The symbols move the objects like this.
* | g r e m
zl | ft dt nt cq
ns | jm lj mp jr
ql | dj zj fg dn
qh | cc fg bh cn
gs | fs dd rh qm
bm | mm fl gp pc
pc | gp bm rg ft
tg | jf lb rj dg
hn | ml qg qc bb
fz | gs lq qm dp
mp | cn jm qb fc
nz | dq gj dd lq
rg | cm gp nh lb
cq | nt zl gq fl
mm | dg gq ff gp
nr | qg gz hn bc
lc | bc gh qn nb
lq | dd nz gs fz
qg | dz jc ml hn
pn | ls qn dr jc
jc | dr pn dz qg
ft | rg pc lb nt
dr | mr ls tz dz
gh | nr rj bc lc
cn | bh qh gj qb
dq | sd hq bg dd
zj | fc jr dj ql
qc | rt ml zt jn
ds | zd qm dt sd
ls | jn bb mr dr
ff | gh dg lc cm
dd | bg dq fs gs
gq | tg nt dg mm
dj | gd fc pm fg
hq | ds dp sd dq
fs | cq bg fl rh
lb | nh rg jf tg
bb | qc hn jn ls
gd | nz qb lq pm
sd | dt ds zl bg
bg | zl sd cq fs
ml | ph dz rt qc
mr | lj jn ns tz
gz | jc hl qg nr
pm | lq gd fz cc
qn | bb bc ls pn
dz | tz dr ph ml
bh | dp cc hq gj
fc | qb mp gd dj
jf | hl nh gz rj
hl | pn nb jc gz
qm | rh gs zd ds
jn | zt qc lj mr
nh | nb cm hl jf
fg | pm dj cc qh
qb | gj cn nz gd
ph | jr tz zj rt
nt | lb ft tg gq
bc | hn nr bb qn
rt | zj ph ql zt
zd | bm rh pc dt
dt | pc zd ft zl
tz | ns mr jr ph
fl | gq cq mm bm
rj | gz jf nr gh
rh | fl fs bm zd
gj | hq bh dq nz
cm | lc ff nb nh
jm | qh dn cn mp
dn | fg ql qh jm
nb | qn lc pn hl
zt | ql rt dn lj
jr | mp ns fc zj
lj | dn zt jm ns
dp | qm fz ds hq
cc | fz pm dp bh
dg | rj tg gh ff
gp | ff mm cm rg

The rows follow the links: the fewer symbols apart two objects are, the more alike their rows tend to be.

Each row is also shifted at random along 5 hidden directions that mean nothing.

Some objects, each with a row of numbers:
dt:   19    25   -30    22     7   -46   -25   -41    23     5   -25   -17   -30   -27   -10    25   -23    38    25    -9    16     9    41   -15    -3     9   -31    11     7   -13    31   -54    34    13     1    -9   -29    41    -2   -20    31     0   -35    -5     9     8    21     5   -45    -1   -18   -29   -20    12    15
hn:  -45    -3    23   -15    18    33     4    70    36    48    10    28    24    32    -4   -15    18   -39    45   -24    -5    -9   -16   -11    24    15     5     6    31     5   -52    36    12   -29   -22     8    -2   -36    17     5   -59    10    49    25   -28     7     3    -2    51    67    15    36    37    18   -17
nb:  -43    11    22     6    20    44    16   -41   -18    27   -29    33   -31   -23   -27    18    29   -45   -15    25     6   -11   -30   -58    39   -42    -7   -12    20    11   -49     5     7     3     0    11   -19     8   -12   -25    26    39    14    33   -30   -22    -4   -18     7   -27    13    22    37    30    34
hl: -177    17    15    10    31    49    19   -28    84    86    -9    53   -35   -45   -34    15    30   -39    71    26     6     6   -17   -78    52     1     8    34    42    18   -49     6    28    10   -26   -20     5     4     9   -35    24    40    21    18   -55   -11     1   -76     4    43    -7    27    56    28    23
dn:    6   -33     8     8   -29     2   -16    12     8   -23    21    -7    39    14    13   -10    10     5    -3     1   -32    30    17    46   -12    24    19    -3   -34    13    23    42   -44    13     5    -7    43   -36    17    28    -1   -26   -12   -22     1     4   -15    -1    18     2    -3    13   -17   -44   -26
gh:  -10     7    21   -28    25    40    39    11   -34   -11   -15     3    -4     8    -1   -34    16   -42   -50   -14    25   -47   -62     7    25   -35    -7   -20     2    -1   -49     0    -3   -48     1    46   -42    15   -26    -6   -25    31    31    47    -2   -27     4    28    12   -32    14    17    34    39    23
qb:  -59   -29    -1    17   -19     9    34   -22   106   -43    28   -24    26   -21     7   -58   -10    29    14   -19   -18    14   -29    94   -50    59    42     4   -75    -8    52    10   -28    -9    -5   -17    34   -24    -8     9    16   -44   -31   -51    21    -9   -17   -19   -10    -8   -38   -18   -14   -44   -31
nh: -101    13     9     4    30    32    23   -29    82    14   -21     4    -8   -33   -18   -32    17   -20    22   -28    22   -19   -23    15    33    14   -14     9    -9     3   -31   -12     9   -42   -14    30   -32    27   -13   -23     4    27    -4    33   -23   -31    13   -10   -17     1   -18    14    36    32    27
nt:   53     7    -7    25    11   -15    28   -87     9   -77   -62   -34   -19   -24   -22   -47     7    13   -83   -29    24   -17   -36    69     7   -13   -38   -37   -67   -23    20   -45    -4   -22    15    54   -69    48   -39   -13    40     3   -39    30    29   -33    21    71   -41  -101   -22   -14    -7    18    29
dd:   60    11   -23    -8   -15   -45   -31    20   -74   -51    16   -43    10    21    28    31   -47    40   -13   -31     4   -17    40    18   -63    -5    -9   -25    -4   -14    37   -35    11   -16    21    -4   -13    10   -16     8   -22   -26   -29   -27    43    15    -6    38   -21   -11     9   -48   -56    -4    -7
ns:   79   -19     3    -8   -16    -7   -57    76    11    55    37    17    44    33    19    32     9    -5    73     3   -27    37    71   -21    19    33     6    35    43    26   -11    50   -16    18   -14   -21    53   -38    49    27   -39    -5    18    -9   -30    28    -2   -34    34    90    11    34    -3   -26   -29
rh:  104    25   -26     0    11   -44    14   -13     0    -9   -13   -19   -31    -8    -2    -9   -29    33   -11    -5    26   -14    -7    -1   -12     2   -17     6     3   -27    29   -54    35     5    -1    -4   -33    38   -14   -12    10    -6    -4    -5    26    11    19    19   -34   -11   -13   -33   -14    15     4
ls:   24   -10    25   -10     5    27    -4    54   -30    30    -3    31    19    41    -8     6    25   -43     1     1   -14    -4   -14   -28    23   -15     1   -14    33     7   -49    41     0    -3    -6     9    -2   -39    15    11   -43    11    46    29   -21     8    -4    15    56    29    29    34    25    10   -13
dp:  -30     7   -18   -26     3   -13    62    22    35    -9    41   -16   -15    -3    17   -46   -41    34     0     4    20   -24   -58    26   -49    22    39    21   -10   -27    40   -29    19    -5   -10   -31    11     4   -16    -1   -10   -31    20   -46    34    14    -6   -23   -17     9   -19   -44    -4   -10   -26
mm:   52    26   -13   -22    34   -14    18    13    36    22    -8   -12   -15   -12     4   -34    -9     5     9   -23    45   -30   -11     6    36     9   -27    32    18    -7   -12   -38    24   -36   -15    31   -40    55    -9   -14   -17    24    14    34    -1    -9    33     4   -29    17   -17    -2    20    36    21
cm:   93    31     0    12    26    12   -44   -41   -10    61   -28    27   -33   -38   -19    67    20   -24    45    18    14     5    53   -94    55   -33   -35    17    54    26   -44   -16    24     8    -3     4   -17    40     6   -34    32    54   -14    37   -46   -13    12   -39   -23    16     8    19    23    39    50
fz:  -38   -12   -16    30   -37   -30   -42   -42   -44  -104    -2   -57    30     4    17    26   -35    44   -28   -43   -22     7    48    70   -88    10    -4   -58   -66    -9    61   -21   -18   -18    37     3    -6    -9   -26     8    13   -43   -81   -38    49    -7   -21    53   -29   -59    -3   -49   -76   -28    -5
gp: -111    12   -11     5    13   -18   -33   -15    21   -42   -22   -42    22    -5    12   -13    -8    15     1   -69    23   -17    42    60     6    17   -46   -12   -28     1     1   -32    -3   -63     5    56   -49    44   -18    -8   -16    11   -44    34    10   -25    22    47   -37   -14   -15    -6   -18    24    27
rj:   65     7    15    -9    12    19   -38    14   -63   -40   -23   -23    29    22    11    15    10   -31   -25   -59    10   -34    27    21     8   -27   -40   -44    -4    11   -46    -1   -11   -72    17    63   -50    14   -20    -3   -41    29   -17    53    -5   -30     5    60     6   -25    21    15    -4    38    32
fg:   25   -17    -3    22   -32    -1   -26   -40    -2    10    20    13    -3   -28    -1    46     4    16    22    52   -33    46    38   -30   -13     2    25    14    -7    21    30    23   -27    58     9   -46    65   -20    17     3    54   -13   -33   -45   -11     9   -25   -58    -8    -3    -4    -2   -20   -45    -6
bc:  -53     1    23   -22    15    32   -21    62   -39     2     1     2    33    38    12     9    11   -41     8   -44     2   -28     8    -2     8   -13   -15   -25    23    11   -57    25     0   -57     0    39   -23   -17    -3     6   -67    20    25    41   -16   -10    -2    32    38    27    29    25    12    30     6
tz:  -85   -28    11    23   -15     0   -73    49    61    32    10    10    62    29     4    22    18    -8    88   -38   -39    46    81    17    11    52    -7     7     9    22    -9    53   -15    -6   -12    -4    31   -53    45    21   -40   -14   -11     3   -31    18     1    -4    38    83     3    37    -8   -25   -30
pm:   38    -7   -12     6   -16    -9   -17     4    54    17    43    -5    12   -19    15    18   -21    32    70     2   -16    24    39    -1   -38    40    30    30     0     9    33     2     0    13    -7   -43    50   -15    14    -2     9   -23   -23   -52    -1    14   -15   -57   -15    46   -17   -21   -19   -32   -17
jn: -158   -23    28    -6    -9    39    81   -19   -49     9   -13    48   -35    10   -30   -34    41   -43   -98    92   -18    10  -111   -32    31   -50    40   -10    -6    -6   -18    47   -27    71     0   -18    24   -37     2    14    39     0    62     0    -4     3   -18   -10    48   -61    17    30    41   -21   -15
bh:   16    -9   -13     8   -14    -5    16   -16    62   -12    32   -13     2   -23     8   -11   -24    32    33     0    -9    13    -5    30   -48    37    34    13   -27    -7    44    -7     0     7    -3   -36    33   -12    -3    -2    17   -31   -22   -52    16     6   -16   -35   -19    11   -24   -31   -18   -29   -19
ph:   90   -38    24    16   -19    18    12     9     7   -34   -18     7    34    34   -14   -42    32   -21   -46    -9   -29    19   -32    58     8     8     6   -31   -42    -2    -5    52   -35     6     1    20     3   -49     9    30   -13   -21    14    11     3    -4    -6    45    49   -24     6    32     6   -26   -28
qg:  -51    -1    21    16    15    38   -11    12    68    64   -11    44     5    -2   -27    13    29   -39    68    -6   -15    16     6   -42    32    14    -1     7    32    12   -48    30    19    -1   -20    -8     1   -32    20   -12   -16    19    23    20   -45     2     2   -28    36    57     7    38    37    14    -2
gq:  -82     9   -12    37     8   -17   -12   -86    53   -51   -52   -32    -7   -35   -18   -20     5    19   -20   -44    17     0    16    59     9    12   -43   -20   -57    -8    21   -41     0   -29     8    43   -54    45   -24   -17    40     5   -60    26    10   -31    22    42   -48   -59   -30   -12   -13    14    32

From each start, follow one symbol. Which object do you reach?
Answer with the object's name.
 -15    -5    29     4    14    49    26   -15    -6   -36   -34     2    10     8   -16   -31    28   -45   -47   -33     1   -28   -52    32    10   -20   -11   -48   -29    -2   -44    16   -11   -45     6    47   -43   -11   -25    -6   -17    15     9    44    -4   -34    -4    48    25   -46    12    21    24    28    17
e -> qg
 -34    29   -32   -23     8   -51   -14    34   -29    14    21   -22   -20     5    22    22   -45    40    23    -4    26   -18    28   -28   -22     1    -9    26    38   -14    27   -49    40     3    -2   -21    -8    33     0    -6   -17    -4     4   -18    23    28    12    -5   -30    33    -1   -39   -23    11    -1
g -> zl
  15   -10    -5   -19   -27    -4    16    -3   -84   -20    40    -2   -11    -1    23    23   -18    15   -43    58   -10     2   -12   -23   -36   -29    39     2    -1     5    31     9   -24    39    19   -38    50    -9    -5    11    26   -14     0   -46    22    11   -29   -31    -6   -32    10   -23   -24   -32    -9
g -> nz
  49   -16    25    34    -8    24   -69     0   -25   -37   -40    -4    52    32   -13    35    27   -35     6   -68   -32     8    52    27    -6    -3   -35   -70   -18    15   -42    33   -13   -45    16    47   -38   -41    -2     4   -36     5   -31    41   -15   -18    -7    69    38    -6    26    29   -14    15     8
g -> dr
  20    -7   -10   -29   -17   -12     6    44   -27   -17    56   -21    18    12    38     0   -34    29     8     2    -2   -10     2    17   -51    13    34    12     0    -1    32     0    -9    -6     5   -26    38   -11    -1    14   -22   -24     1   -46    24    15   -18   -21    -5    19    -1   -30   -25   -23   -23
r -> pm
 -25    12   -15    54    12   -16    13  -119   101   -30   -65   -17   -33   -59   -42   -30    10    23   -13   -19    15    14    -7    42    17    21   -34    -6   -58   -16    30   -50    15     2     0    24   -51    48   -22   -28    73     3   -57    13     6   -29    25    20   -56   -61   -41   -14     3    12    31
e -> lb
-140    23   -30    -1     7   -45     7   -24    -5    -3    -5   -18   -35   -18     2     4   -31    40    -6     9    26    -7     6   -12   -11    -4   -12    17     6   -18    35   -54    30    16     2   -11   -17    42   -10   -10    25    -4   -13   -13    22    11    16     0   -43   -12   -15   -37   -16     8     9
m -> dt
-154     3    12   -20    16    18    22    -9   -39   -68   -19   -37    14     7    14   -48     4   -15   -76   -46    28   -48   -37    70     5   -21   -23   -36   -43    -5   -19   -15   -22   -73    13    71   -54    33   -39     0   -23    16    -8    44    21   -38     8    64   -14   -66     0     0     3    29    28
r -> dg
  -1    30   -22   -34    11   -42    -7    21  -104   -10    -4   -24   -26    13    22    19   -26    20   -48     9    39   -33    14   -27    11   -41   -31     8    34    -9     4   -47    19    -6    12    20   -34    57   -11     0   -11    19    10    22    22     9    20    31   -32   -21    11   -22   -17    27    22
m -> pc
 -59    -8   -15    14   -20   -18    -8   -11    44   -40    27   -32    21   -10    18    -4   -32    42    32   -30   -10     7    22    51   -66    42    21    -5   -40    -7    49   -14    -4   -14     8   -23    21   -10    -9     2     3   -37   -45   -50    27     4   -15    -9   -24     7   -22   -41   -39   -28   -18
r -> gj
 -77   -15    27    -7     0    32   -14    42   -41   -47   -15   -13    51    49     6   -16    16   -40   -32   -65   -12   -28   -10    52   -10    -9   -15   -59   -20     3   -44    31   -19   -66    12    56   -38   -34   -12    14   -64     1     7    42     4   -20    -7    76    45   -14    26    23     1    19    -3
r -> qn
  65   -24    -8    51   -39   -17   -82   -45    38   -29     8   -20    42   -21     7    58    -5    32    64   -25   -46    56   103    29   -45    42     1   -14   -38    24    45    17   -28    11    17   -24    44   -29    14     4    30   -29   -86   -42    -3     0   -21   -19   -19    11   -13   -11   -56   -45    -5
r -> qh
 -31   -23    23    35   -11    23   -37     5    36    -8   -27    14    42    24   -23     5    31   -29    22   -39   -34    26    23    28     5    19   -14   -36   -20     9   -26    44   -12   -15     0    21   -11   -50    12     9   -22    -7   -11    24   -19    -7    -5    37    44    15    11    34     2    -6   -13
g -> mr
